Below are the code and all the weights of a small trained network. Each question names an input and a target symbol and asks about switching units off, where a switched-off unit gives its printed mean instead of its output.

import numpy as np


def w(rows, s, z=0):
    codes = np.array(rows[::2]) - 128.0
    scale = np.full(codes.shape[1], s)
    scale[-1] = z or s
    return codes * scale


def f(y):
    return y / 2 * (1 + np.tanh(0.7978845608 * (y + 0.044715 * y**3)))


def softmax(a):
    e = np.exp(a - a.max(-1, keepdims=True))
    return e / e.sum(-1, keepdims=True)


def log_softmax(a):
    a = a - a.max(-1, keepdims=True)
    return a - np.log(np.exp(a).sum(-1, keepdims=True))


def net(x, mask):
    ids = ['ΓΔΘΞΠΨΩαεζηλστφ'.index(c) for c in x.split()]
    T = len(ids)
    res = E[ids] + P[:T]
    u = 0
    for l in range(2):
        q, k, v = (res @ M[l].T for M in (Q, K, V))
        z = softmax(np.where(np.tri(T) > 0, q @ k.T / 2**0.5, -1e9)) @ v
        res = res + np.where(mask[u], z, O[l][:, -1]) @ O[l][:, :-1]
        u += 1
        y = f(res @ A[l][:, :-1].T + A[l][:, -1])
        res = res + np.where(mask[u : u + 12], y, B[l][:, -1]) @ B[l][:, :-1]
        u += 12
    return log_softmax(res[-1] @ U[:, :-1].T + U[:, -1])


Q, K, V, O, A, B = {}, {}, {}, {}, {}, {}
E = w([
[87,96,82,139,144,195,120,123,159,238],'Γ',
[153,101,160,115,121,204,189,91,23,94],'Δ',
[156,103,75,61,130,38,86,107,122,156],'Θ',
[102,116,176,141,122,81,89,132,191,143],'Ξ',
[90,145,156,143,151,54,179,193,190,139],'Π',
[157,102,53,171,66,104,188,177,121,121],'Ψ',
[70,81,98,109,124,175,206,103,49,145],'Ω',
[123,80,116,68,64,83,180,131,81,100],'α',
[214,170,124,187,147,81,74,81,132,154],'ε',
[128,155,131,152,144,94,147,203,154,99],'ζ',
[79,121,134,100,147,93,155,187,189,129],'η',
[107,132,156,154,152,90,111,200,156,152],'λ',
[87,140,174,130,125,189,120,5,150,146],'σ',
[135,131,110,108,140,117,116,208,160,88],'τ',
[86,125,171,144,148,87,108,157,171,159],'φ',
],0.02)
P = w([
[73,9,161,255,187,40,67,103,85,69],'0',
[32,128,153,83,226,144,153,137,122,100],'1',
[82,105,155,76,166,128,156,145,165,101],'2',
[86,118,168,84,146,114,157,148,149,121],'3',
[100,133,158,95,131,105,166,147,142,132],'4',
[104,135,150,78,114,110,153,154,136,146],'5',
[111,144,154,101,97,101,153,131,140,158],'6',
[114,151,156,101,80,99,152,121,134,165],'7',
[110,168,153,93,73,102,145,125,121,193],'8',
[118,166,149,97,57,101,134,118,107,202],'9',
[118,175,153,99,40,97,125,107,101,218],'10',
[130,189,156,111,22,83,119,101,88,236],'11',
[131,195,143,96,12,95,121,94,85,245],'12',
[110,186,161,106,57,81,135,125,100,207],'13',
],0.0096)
Q[0] = w([
[200,2,30,160,141,206,116,2,10,116],'0.h0',
[209,115,108,111,91,111,159,65,104,172],'0.h0',
],0.011)
K[0] = w([
[88,104,179,140,245,114,138,199,191,44],'0.h0',
[115,74,131,167,167,108,89,135,111,102],'0.h0',
],0.012)
V[0] = w([
[154,166,189,187,143,252,124,112,180,163],'0.h0',
[76,22,155,89,2,178,228,77,24,63],'0.h0',
],0.005)
O[0] = w([
[195,76,124,135,169,166,147,99,222,158,48],'0.h0',
[179,124,113,176,129,71,196,2,133,154,2],'0.h0',
],0.013,0.006)
A[0] = w([
[143,140,159,56,121,189,205,167,137,172,163],'0.n0',
[156,56,113,173,61,190,104,194,111,116,239],'0.n1',
[138,160,82,210,82,123,144,182,141,45,155],'0.n2',
[161,3,158,146,116,97,5,100,113,160,81],'0.n3',
[163,120,123,161,182,78,121,172,150,98,77],'0.n4',
[232,171,10,155,208,189,89,123,133,128,49],'0.n5',
[91,155,166,107,160,98,90,71,85,77,19],'0.n6',
[147,155,92,95,155,166,65,144,167,218,187],'0.n7',
[196,75,65,131,136,91,168,90,175,174,89],'0.n8',
[111,131,109,115,136,97,86,122,88,139,253],'0.n9',
[190,196,123,148,216,165,57,64,152,132,154],'0.n10',
[222,74,89,95,150,71,133,154,167,162,209],'0.n11',
],0.0079,0.007)
B[0] = w([
[171,94,208,211,135,72,112,45,148,138,205],'0.n0',
[131,218,155,196,186,39,179,62,130,136,223],'0.n1',
[180,134,102,126,123,78,85,129,74,254,185],'0.n2',
[150,124,32,73,181,74,139,45,165,106,143],'0.n3',
[116,67,190,156,75,185,76,71,83,140,146],'0.n4',
[161,153,140,177,194,116,119,170,137,132,128],'0.n5',
[161,91,163,16,69,162,61,146,128,168,134],'0.n6',
[66,111,213,176,118,137,126,212,104,125,206],'0.n7',
[177,140,156,89,214,142,94,178,45,129,153],'0.n8',
[146,118,155,136,165,91,198,118,130,84,254],'0.n9',
[199,104,190,178,33,105,88,163,107,157,149],'0.n10',
[30,186,179,125,115,124,160,84,161,208,160],'0.n11',
],0.0084,0.0098)
Q[1] = w([
[228,70,47,124,183,218,185,169,229,61],'1.h0',
[129,173,124,129,151,107,60,2,164,116],'1.h0',
],0.0054)
K[1] = w([
[156,253,159,73,63,209,197,145,174,140],'1.h0',
[124,157,165,169,217,80,119,117,68,52],'1.h0',
],0.0066)
V[1] = w([
[2,83,195,102,164,181,255,225,125,113],'1.h0',
[144,143,123,200,69,151,85,210,46,197],'1.h0',
],0.0071)
O[1] = w([
[129,47,140,132,92,101,88,111,55,210,2],'1.h0',
[184,79,128,120,116,185,223,252,105,160,212],'1.h0',
],0.012,0.0091)
A[1] = w([
[188,125,171,108,87,185,105,115,46,36,76],'1.n0',
[163,163,85,147,171,188,169,162,181,92,9],'1.n1',
[77,89,77,67,192,126,129,161,113,135,71],'1.n2',
[111,96,151,206,159,199,161,62,88,122,92],'1.n3',
[70,160,136,151,127,51,56,20,154,110,70],'1.n4',
[129,197,131,172,152,130,152,111,186,72,108],'1.n5',
[93,57,105,99,156,216,134,137,36,52,106],'1.n6',
[177,171,200,59,164,61,176,134,118,166,84],'1.n7',
[141,124,143,79,160,94,205,75,84,72,171],'1.n8',
[135,108,114,241,178,180,130,101,78,101,139],'1.n9',
[130,221,82,143,153,129,122,132,169,62,1],'1.n10',
[233,139,116,148,128,116,2,145,92,73,193],'1.n11',
],0.008,0.0091)
B[1] = w([
[243,72,102,147,162,123,21,125,246,154,131],'1.n0',
[88,161,134,170,71,93,101,76,101,255,201],'1.n1',
[29,82,114,97,186,136,114,149,95,145,133],'1.n2',
[104,121,106,74,214,122,100,52,70,159,131],'1.n3',
[107,145,91,156,83,226,132,182,99,169,173],'1.n4',
[155,127,144,104,101,113,112,124,60,110,252],'1.n5',
[101,89,92,166,177,176,214,76,93,81,134],'1.n6',
[139,112,83,92,132,169,98,117,113,67,228],'1.n7',
[159,155,145,195,120,99,102,163,116,117,175],'1.n8',
[93,218,90,89,169,171,154,172,132,222,132],'1.n9',
[178,23,125,93,106,148,113,140,157,180,228],'1.n10',
[65,104,215,126,168,97,172,196,189,129,148],'1.n11',
],0.0087,0.025)
U = w([
[65,123,107,161,101,125,175,90,180,233,118],'Γ',
[177,141,138,105,175,163,93,103,103,109,110],'Δ',
[93,178,91,6,118,139,118,152,81,101,130],'Θ',
[105,115,71,147,117,168,108,144,130,154,1],'Ξ',
[145,42,94,131,131,144,145,151,99,158,73],'Π',
[117,137,49,180,55,94,215,129,184,185,183],'Ψ',
[96,180,142,139,130,128,183,78,78,107,196],'Ω',
[134,103,157,180,57,115,158,85,83,2,95],'α',
[157,160,190,156,110,80,99,156,168,132,178],'ε',
[139,142,53,127,173,171,190,193,169,121,71],'ζ',
[82,85,157,151,120,24,69,45,110,134,131],'η',
[87,173,144,142,185,52,145,114,143,101,141],'λ',
[149,107,153,56,93,213,151,61,143,179,129],'σ',
[106,178,144,125,182,89,178,140,133,52,117],'τ',
[64,147,101,181,127,106,143,119,129,136,53],'φ',
],0.0083,0.007)

Each question gives the input, a string of symbols that net reads in full, and the target symbol t.
The units are the heads (2 rows each of Q, K, V and O) and the neurons (one row each of A and B). Each row of codes is followed by its name. A weight is (code - 128) times the scale printed after its matrix; where a second scale follows, it is the last column's (O, A, B and U).
mask holds one flag per unit, layer by layer, with each layer's heads first. A switched-off unit (its flag False) gives its mean, the last column of its rows in O or B, instead of its output. The means were averaged over made-up inputs and are rounded, as every weight is.
A unit's drop is (log p(t) with every unit on - log p(t) with that unit switched off) / (log p(t) with every unit on - log p(t) with every unit switched off).
The circuit of an input: a set's keep is (log p(t) with only the set's units on - log p(t) with every unit switched off) / (log p(t) with every unit on - log p(t) with every unit switched off). Starting from the 12 units with the biggest drops (on a tie, the unit counted first), units are removed one at a time, each time the one whose removal leaves the highest keep (on an exact tie, the one counted first), for as long as the keep stays at least 0.8.
units of the circuit, in order: the units of the circuit, biggest drop first
k most important neurons: the k neurons with the biggest drops, biggest first
k most important neurons of layer l: the k neurons of layer l with the biggest drops, biggest first
input ε η α Δ Π λ Π, target Δ: units of the circuit, in order -> [0.n8; 0.h0; 1.n7]
input Θ Π ε Θ φ Π Ψ Π ε σ Π Θ ε Π, target Θ: 2 most important neurons -> [0.n3; 1.n4]
input Π α Π ε Θ η Θ ε ε Π η ζ, target Π: units of the circuit, in order -> [1.h0]
input η η τ Π Θ Π Π σ Π ζ, target σ: 2 most important neurons -> [0.n11; 0.n8]
input Π ε ε ε ε α ε σ, target Π: units of the circuit, in order -> [1.h0; 0.h0]
input ε Π Π Θ Π Θ Π Ξ, target Θ: units of the circuit, in order -> [0.h0; 0.n0]
input Ξ Γ Π Θ Ω Π, target Ω: 4 most important neurons -> [1.n4; 0.n8; 1.n8; 1.n5]
input Π Θ Π Π Π Θ ε Π Ξ, target Π: 2 most important neurons of layer 1 -> [1.n1; 1.n8]
input Ξ Π Π σ Θ Θ Π Π Θ τ, target Θ: 2 most important neurons of layer 1 -> [1.n4; 1.n1]
input Π η Π η η Δ, target Δ: units of the circuit, in order -> [1.n0; 1.n1]
input Π Π η η Ξ φ α Π ε Π η Π ε, target Π: 2 most important neurons -> [0.n0; 0.n2]
input ζ σ Π Π η ε Π, target ζ: units of the circuit, in order -> [0.n2; 1.h0; 1.n5; 1.n1]
input Π Π Θ Δ ε τ Ψ α Π λ, target Π: 3 most important neurons of layer 0 -> [0.n2; 0.n0; 0.n1]
input λ Θ α ε η Π Π Γ η, target Γ: units of the circuit, in order -> [0.h0; 0.n11]
input η ζ η η Π η Ψ Θ, target η: units of the circuit, in order -> [1.h0]
input Ξ η Δ ε Π, target Ξ: 3 most important neurons -> [1.n4; 0.n3; 0.n7]
input Π φ ε ζ Π Π ε Π ζ Π Δ Π η ζ, target Δ: 3 most important neurons -> [0.n8; 0.n7; 1.n10]
input σ Π Π Π η Π Θ η, target Θ: 2 most important neurons -> [1.n5; 1.n4]
input ε Π Π Δ σ Π η ε Ψ, target ε: 4 most important neurons of layer 0 -> [0.n3; 0.n1; 0.n0; 0.n9]
input Π Π η ε Ω, target Ω: units of the circuit, in order -> [1.n10]
input η ε Π Π Π Ψ ε ε η, target η: 2 most important neurons -> [0.n0; 0.n1]
input η η ζ η Θ Π ε, target η: 2 most important neurons of layer 1 -> [1.n4; 1.n8]
input Ψ ζ ε φ Π Ψ Ξ, target Ψ: units of the circuit, in order -> [1.h0; 0.n2; 1.n1; 0.h0]
input Γ ε Π Π Θ Θ Ω Π ε, target Γ: 2 most important neurons -> [1.n4; 0.n3]
input σ η Π, target σ: 4 most important neurons -> [1.n10; 0.n11; 0.n3; 1.n4]
input Π Π Π η α Π Π η, target Π: 2 most important neurons of layer 1 -> [1.n5; 1.n1]
input Θ Π η, target Θ: most important neuron -> [0.n3]
input σ σ Θ σ η Ψ Π Π Ψ Π Δ η, target σ: 3 most important neurons of layer 1 -> [1.n10; 1.n4; 1.n1]
input η ε ε Δ, target Δ: 2 most important neurons -> [1.n0; 1.n1]
input Ω ε σ Θ Θ Π Π Π ζ Π Γ, target Γ: 2 most important neurons -> [1.n4; 1.n7]
